Below is a small trained network, with its code and all its weights. Each question gives an input and a class and asks what happens when units are switched off, that is, made to give their printed mean instead of their output.

import numpy as np


def w(rows, s, z=0):
    codes = np.array(rows[::2]) - 128.0
    scale = np.full(codes.shape[1], s)
    scale[-1] = z or s
    return codes * scale


def f(y):
    return y / 2 * (1 + np.tanh(0.7978845608 * (y + 0.044715 * y**3)))


def log_softmax(a):
    a = a - a.max(-1, keepdims=True)
    return a - np.log(np.exp(a).sum(-1, keepdims=True))


def net(x, mask):
    res = np.array(x, float).reshape(1, 8) / 4 @ E
    y = f(res @ A[0][:, :-1].T + A[0][:, -1])
    res = res + np.where(mask, y, B[0][:, -1]) @ B[0][:, :-1]
    return log_softmax(res[-1] @ U[:, :-1].T + U[:, -1])


A, B = {}, {}
E = w([
[73,96,183,145,123,127,189,108,73,138,75,213],'x0',
[102,112,95,140,102,98,91,143,114,146,113,117],'x1',
[101,184,112,70,141,150,165,169,74,234,139,76],'x2',
[156,252,129,127,96,43,69,97,71,135,158,174],'x3',
[162,145,172,151,115,170,123,147,116,127,130,103],'x4',
[140,137,140,119,144,146,156,118,141,119,140,143],'x5',
[140,152,82,203,222,181,70,92,102,164,86,132],'x6',
[166,143,75,111,60,161,213,36,122,99,70,95],'x7',
],0.012)
A[0] = w([
[114,71,127,131,112,164,149,121,176,122,41,66,155],'neuron 1',
[181,248,107,118,133,69,113,158,61,94,138,194,81],'neuron 2',
[105,181,61,216,215,155,134,82,101,107,102,95,181],'neuron 3',
[144,197,137,172,101,89,101,124,143,70,119,158,49],'neuron 4',
[135,217,162,118,92,85,105,84,113,143,97,165,119],'neuron 5',
[158,92,122,202,81,111,110,67,144,9,100,135,12],'neuron 6',
[126,79,226,9,29,59,164,133,156,72,179,71,81],'neuron 7',
[92,204,94,45,162,148,189,181,16,234,120,52,56],'neuron 8',
[186,157,27,116,58,164,179,32,93,108,73,74,98],'neuron 9',
[119,94,179,76,15,79,180,199,134,117,140,80,53],'neuron 10',
[177,71,157,223,150,66,70,154,170,40,126,186,99],'neuron 11',
[173,122,95,104,45,181,157,59,65,130,75,139,38],'neuron 12',
[51,103,251,190,147,103,190,106,20,175,54,201,129],'neuron 13',
[134,49,147,152,107,125,120,164,176,201,74,99,191],'neuron 14',
[212,131,72,123,128,109,97,90,199,147,208,49,4],'neuron 15',
[177,166,95,117,181,147,88,184,176,105,187,58,129],'neuron 16',
[61,94,202,131,74,154,162,85,47,156,66,197,13],'neuron 17',
[184,130,51,98,133,114,104,119,175,125,222,30,80],'neuron 18',
[68,60,123,170,148,209,128,172,180,112,124,122,107],'neuron 19',
[155,147,150,90,128,117,155,99,136,134,187,157,73],'neuron 20',
[103,76,126,132,172,204,153,113,207,123,99,101,182],'neuron 21',
[134,101,173,114,160,132,159,123,134,134,127,92,48],'neuron 22',
[91,70,87,139,148,180,189,203,173,117,120,87,208],'neuron 23',
[179,212,120,156,81,87,100,66,64,137,150,172,155],'neuron 24',
[146,117,119,231,248,172,103,76,95,160,56,84,88],'neuron 25',
[136,129,170,120,144,108,69,154,86,133,180,162,119],'neuron 26',
[136,145,98,141,199,187,67,72,122,145,71,136,19],'neuron 27',
[40,121,185,141,240,138,55,254,139,148,230,191,104],'neuron 28',
[68,75,145,77,176,184,135,149,126,64,63,59,87],'neuron 29',
],0.0084,0.0021)
B[0] = w([
[150,100,146,102,169,121,119,75,162,155,91,132,202],'neuron 1',
[96,112,176,115,133,116,83,107,189,193,98,190,212],'neuron 2',
[148,130,72,140,105,166,106,188,78,81,98,198,201],'neuron 3',
[105,130,163,118,173,132,144,117,163,164,115,141,174],'neuron 4',
[88,112,168,71,145,123,65,78,182,138,104,160,191],'neuron 5',
[100,249,100,78,209,120,223,178,116,137,112,36,216],'neuron 6',
[123,133,54,126,53,189,98,216,84,102,87,231,247],'neuron 7',
[71,200,134,70,211,179,254,137,110,119,87,75,233],'neuron 8',
[208,65,186,88,100,33,151,153,41,151,196,125,239],'neuron 9',
[120,150,102,138,103,154,105,200,121,139,114,176,216],'neuron 10',
[112,207,104,79,171,135,208,173,110,130,120,47,232],'neuron 11',
[201,91,165,122,146,75,142,130,113,95,176,115,199],'neuron 12',
[81,128,125,231,90,116,112,38,122,63,184,85,246],'neuron 13',
[125,130,164,124,129,100,115,118,155,157,76,125,181],'neuron 14',
[90,130,130,170,43,155,114,68,159,74,140,68,192],'neuron 15',
[112,109,137,159,95,129,137,72,127,88,174,119,191],'neuron 16',
[102,125,102,208,86,131,119,97,174,65,180,100,210],'neuron 17',
[118,118,96,215,92,128,106,68,170,69,165,74,202],'neuron 18',
[130,100,187,120,147,122,97,117,166,176,112,149,205],'neuron 19',
[123,126,85,116,120,135,115,131,147,153,115,117,150],'neuron 20',
[126,100,149,122,136,128,123,122,153,166,88,119,208],'neuron 21',
[139,146,173,157,163,170,130,121,136,134,128,142,145],'neuron 22',
[115,84,137,102,158,128,82,99,153,155,100,126,212],'neuron 23',
[124,84,186,94,174,140,77,108,180,206,60,142,213],'neuron 24',
[128,157,105,135,98,149,98,158,94,109,88,205,220],'neuron 25',
[165,89,133,108,126,79,132,128,134,124,99,135,180],'neuron 26',
[120,172,44,161,107,152,80,167,105,109,108,206,186],'neuron 27',
[211,79,156,94,121,73,182,145,61,110,185,126,253],'neuron 28',
[122,98,153,88,145,133,73,130,163,157,98,120,193],'neuron 29',
],0.0094,0.016)
U = w([
[119,91,182,115,173,134,66,90,217,211,77,153,127],'0',
[143,159,32,162,92,197,86,203,62,103,96,246,82],'1',
[251,73,166,121,141,17,154,141,28,126,195,107,255],'2',
[63,240,108,102,221,165,229,147,109,130,103,28,96],'3',
[76,124,104,254,87,132,100,31,170,56,188,69,72],'4',
],0.0087,0.0025)

Each question gives the input, the list of numbers given to net, and the class t.
The units are the neurons (one row each of A and B). Each row of codes is followed by its name. A weight is (code - 128) times the scale printed after its matrix; where a second scale follows, it is the last column's (A, B and U).
mask holds one flag per neuron, in row order. A switched-off neuron (its flag False) gives its mean, the last column of its row in B, instead of its output. The means were averaged over made-up inputs and are rounded, as every weight is.
A unit's drop is (log p(t) with every unit on - log p(t) with that unit switched off) / (log p(t) with every unit on - log p(t) with every unit switched off).
The circuit of an input: a set's keep is (log p(t) with only the set's units on - log p(t) with every unit switched off) / (log p(t) with every unit on - log p(t) with every unit switched off). Starting from the 12 units with the biggest drops (on a tie, the unit counted first), units are removed one at a time, each time the one whose removal leaves the highest keep (on an exact tie, the one counted first), for as long as the keep stays at least 0.8.
units of the circuit, in order: the units of the circuit, biggest drop first
unit that matters most: the unit with the biggest drop
k most important neurons: the k neurons with the biggest drops, biggest first
drop of u: that unit's drop, to one decimal
input [7,4,-4,-2,6,0,4,-2], class 4: units of the circuit, in order	neuron 13
input [7,-8,2,-3,1,4,8,-1], class 1: 3 most important neurons	neuron 25; neuron 3; neuron 27
input [-3,-7,-6,3,4,-2,-6,3], class 1: 2 most important neurons	neuron 7; neuron 8
input [2,-8,0,0,3,2,5,6], class 2: 3 most important neurons	neuron 9; neuron 7; neuron 12
input [8,4,7,-5,7,6,6,-1], class 4: 2 most important neurons	neuron 13; neuron 17
input [8,5,6,-6,7,7,3,0], class 4: 2 most important neurons	neuron 13; neuron 17
input [-7,3,5,-5,-7,-5,3,-5], class 4: 2 most important neurons	neuron 18; neuron 9
input [-4,-6,-7,8,6,-3,0,-7], class 0: 2 most important neurons	neuron 2; neuron 24
input [-8,4,5,8,-8,-8,8,-5], class 0: 3 most important neurons	neuron 24; neuron 2; neuron 7
input [2,4,4,-2,0,-8,-4,3], class 1: 3 most important neurons	neuron 6; neuron 11; neuron 7
input [-7,5,-5,5,2,-7,-3,-3], class 4: 2 most important neurons	neuron 18; neuron 15
input [-8,-7,-8,-4,7,3,6,-6], class 3: 3 most important neurons	neuron 11; neuron 6; neuron 13
input [8,-1,-4,-7,3,1,4,-4], class 4: 4 most important neurons	neuron 13; neuron 17; neuron 24; neuron 2
input [8,5,1,-6,-5,-7,5,6], class 4: most important neuron	neuron 13
input [8,7,-7,7,6,-8,-1,0], class 4: 3 most important neurons	neuron 13; neuron 17; neuron 8
input [7,-3,-5,-4,3,4,0,5], class 4: drop of neuron 28	0.4
input [8,-7,6,7,1,-1,-7,-3], class 4: drop of neuron 15	-0.1
input [-7,-3,7,8,0,-8,7,-8], class 0: drop of neuron 2	7.0
input [7,-1,-1,-1,-4,-7,4,-8], class 2: drop of neuron 28	3.2
input [-3,-5,-1,0,-2,4,1,-1], class 4: unit that matters most	neuron 9
